[[-82, -373, -88, 8, -123, -17, -20],
[-64, -41, -463, -33, -151, 38, -45],
[-92, -5, -70, -22, -238, 132, 194],
[255, -76, -21, 161, 364, 0, 216],
[-27, 215, 197, -38, 37, -55, -181],
[295, 499, 137, -79, 496, -172, -70],
[210, -86, 157, 12, 425, -217, -146],
[-127, 248, -130, -217, -237, -12, -94],
[-145, 54, -183, -239, -181, -141, -327],
[44, -195, 309, 160, 53, 92, 245],
[-204, -7, 245, -197, -295, -43, -110],
[211, 54, -98, 163, 401, -73, -106]]
->
[[295, 499, 137, -79, 496, -172, -70],
[255, -76, -21, 161, 364, 0, 216],
[211, 54, -98, 163, 401, -73, -106],
[210, -86, 157, 12, 425, -217, -146],
[44, -195, 309, 160, 53, 92, 245],
[-27, 215, 197, -38, 37, -55, -181],
[-64, -41, -463, -33, -151, 38, -45],
[-82, -373, -88, 8, -123, -17, -20],
[-92, -5, -70, -22, -238, 132, 194],
[-127, 248, -130, -217, -237, -12, -94],
[-145, 54, -183, -239, -181, -141, -327],
[-204, -7, 245, -197, -295, -43, -110]]

[[466, 231, 324],
[-72, -273, 525],
[6, -200, 495],
[284, 63, 393],
[-85, -288, 531],
[474, 240, 322],
[142, -75, 445]]
->
[[474, 240, 322],
[466, 231, 324],
[284, 63, 393],
[142, -75, 445],
[6, -200, 495],
[-72, -273, 525],
[-85, -288, 531]]

[[-83, -110, -141, -146, -85, -135, -82, -124],
[20, -55, 7, 158, 40, -27, 10, 16],
[272, -314, 185, 23, 39, 5, -40, 151],
[-129, -67, -160, -116, -103, -28, -69, -130],
[15, 0, 560, -49, -56, -71, 252, 314],
[-22, -80, -151, -113, -43, -54, -94, -107],
[277, -213, 233, -11, 10, 326, -11, 210],
[-54, 41, -151, -92, -20, -40, -60, -106],
[-145, -195, -77, -17, -75, -419, -29, -117],
[-248, 232, -193, -54, -20, -260, 15, -180],
[102, 278, 198, -12, 118, 14, 116, 141]]
->
[[277, -213, 233, -11, 10, 326, -11, 210],
[272, -314, 185, 23, 39, 5, -40, 151],
[102, 278, 198, -12, 118, 14, 116, 141],
[20, -55, 7, 158, 40, -27, 10, 16],
[15, 0, 560, -49, -56, -71, 252, 314],
[-22, -80, -151, -113, -43, -54, -94, -107],
[-54, 41, -151, -92, -20, -40, -60, -106],
[-83, -110, -141, -146, -85, -135, -82, -124],
[-129, -67, -160, -116, -103, -28, -69, -130],
[-145, -195, -77, -17, -75, -419, -29, -117],
[-248, 232, -193, -54, -20, -260, 15, -180]]

[[11, -1, 26, -34],
[-33, 39, 44, 76],
[-207, 36, -8, 25],
[-38, 3, 48, 91],
[-197, -25, 250, 440],
[-261, -10, -278, -89],
[29, -25, 63, -91]]
->
[[29, -25, 63, -91],
[11, -1, 26, -34],
[-33, 39, 44, 76],
[-38, 3, 48, 91],
[-197, -25, 250, 440],
[-207, 36, -8, 25],
[-261, -10, -278, -89]]

[[-70, -97, 232, 227, 33, -42, -547, 288],
[-227, -175, 193, 18, 15, -109, -509, 282],
[-45, -169, -136, -350, 214, -179, 242, -124],
[-104, -154, -43, 14, 254, -231, 86, -48],
[103, 205, -131, 60, -90, 242, 160, -99],
[26, 121, -82, 290, 65, 63, 128, -84],
[-29, -163, -101, -145, 277, -221, 214, -114],
[-116, 214, -152, 173, -118, 157, 141, -121],
[-159, -52, -17, 215, 158, -165, -21, -22],
[-25, 204, -142, 140, -94, 188, 159, -109],
[-129, -84, -139, -584, -53, 5, 95, -59]]
->
[[103, 205, -131, 60, -90, 242, 160, -99],
[26, 121, -82, 290, 65, 63, 128, -84],
[-25, 204, -142, 140, -94, 188, 159, -109],
[-29, -163, -101, -145, 277, -221, 214, -114],
[-45, -169, -136, -350, 214, -179, 242, -124],
[-70, -97, 232, 227, 33, -42, -547, 288],
[-104, -154, -43, 14, 254, -231, 86, -48],
[-116, 214, -152, 173, -118, 157, 141, -121],
[-129, -84, -139, -584, -53, 5, 95, -59],
[-159, -52, -17, 215, 158, -165, -21, -22],
[-227, -175, 193, 18, 15, -109, -509, 282]]

[[232, -354, 160, 493, 67],
[89, 445, -432, -485, -151],
[462, -73, -279, 383, 166],
[576, 67, 279, 345, 338],
[-375, -337, -50, -33, -233],
[10, -229, 348, 103, -205],
[-23, 110, 77, -113, -81],
[-91, 138, 49, -218, -86]]
->
[[576, 67, 279, 345, 338],
[462, -73, -279, 383, 166],
[232, -354, 160, 493, 67],
[89, 445, -432, -485, -151],
[10, -229, 348, 103, -205],
[-23, 110, 77, -113, -81],
[-91, 138, 49, -218, -86],
[-375, -337, -50, -33, -233]]

[[493, 111, 176],
[219, -47, -180],
[240, 163, 209],
[37, 33, 22]]
->
[[493, 111, 176],
[240, 163, 209],
[219, -47, -180],
[37, 33, 22]]
---
[[510, 262, -431],
[318, -49, -257],
[617, 263, -344]]
->
[510, -49, -344]

[[51, -26, -413, -426],
[-151, -233, -455, -210]]
->
[51, -233]

[[328, -565, 352],
[330, -441, -104],
[-110, 449, 214],
[-272, 434, 496],
[-80, 539, 140]]
->
[328, -441, 214]

[[12, 43, 195, 2],
[-479, -414, -299, -114],
[-484, -502, -304, -162],
[61, 213, 243, 5],
[-217, -311, -35, -60]]
->
[12, -414, -304, 5]

[[-46, 382, 212, -607],
[-295, -154, -499, 56],
[-366, -155, 294, 338],
[556, -371, -147, -527],
[387, -229, -70, -116]]
->
[-46, -154, 294, -527]

[[228, 230, -95, 60, 490],
[57, 330, 65, -60, -207],
[-10, 99, 341, 224, -280]]
->
[228, 330, 341]

[[-36, -11, -72, -126],
[300, -457, -265, -50]]
->
[-36, -457]
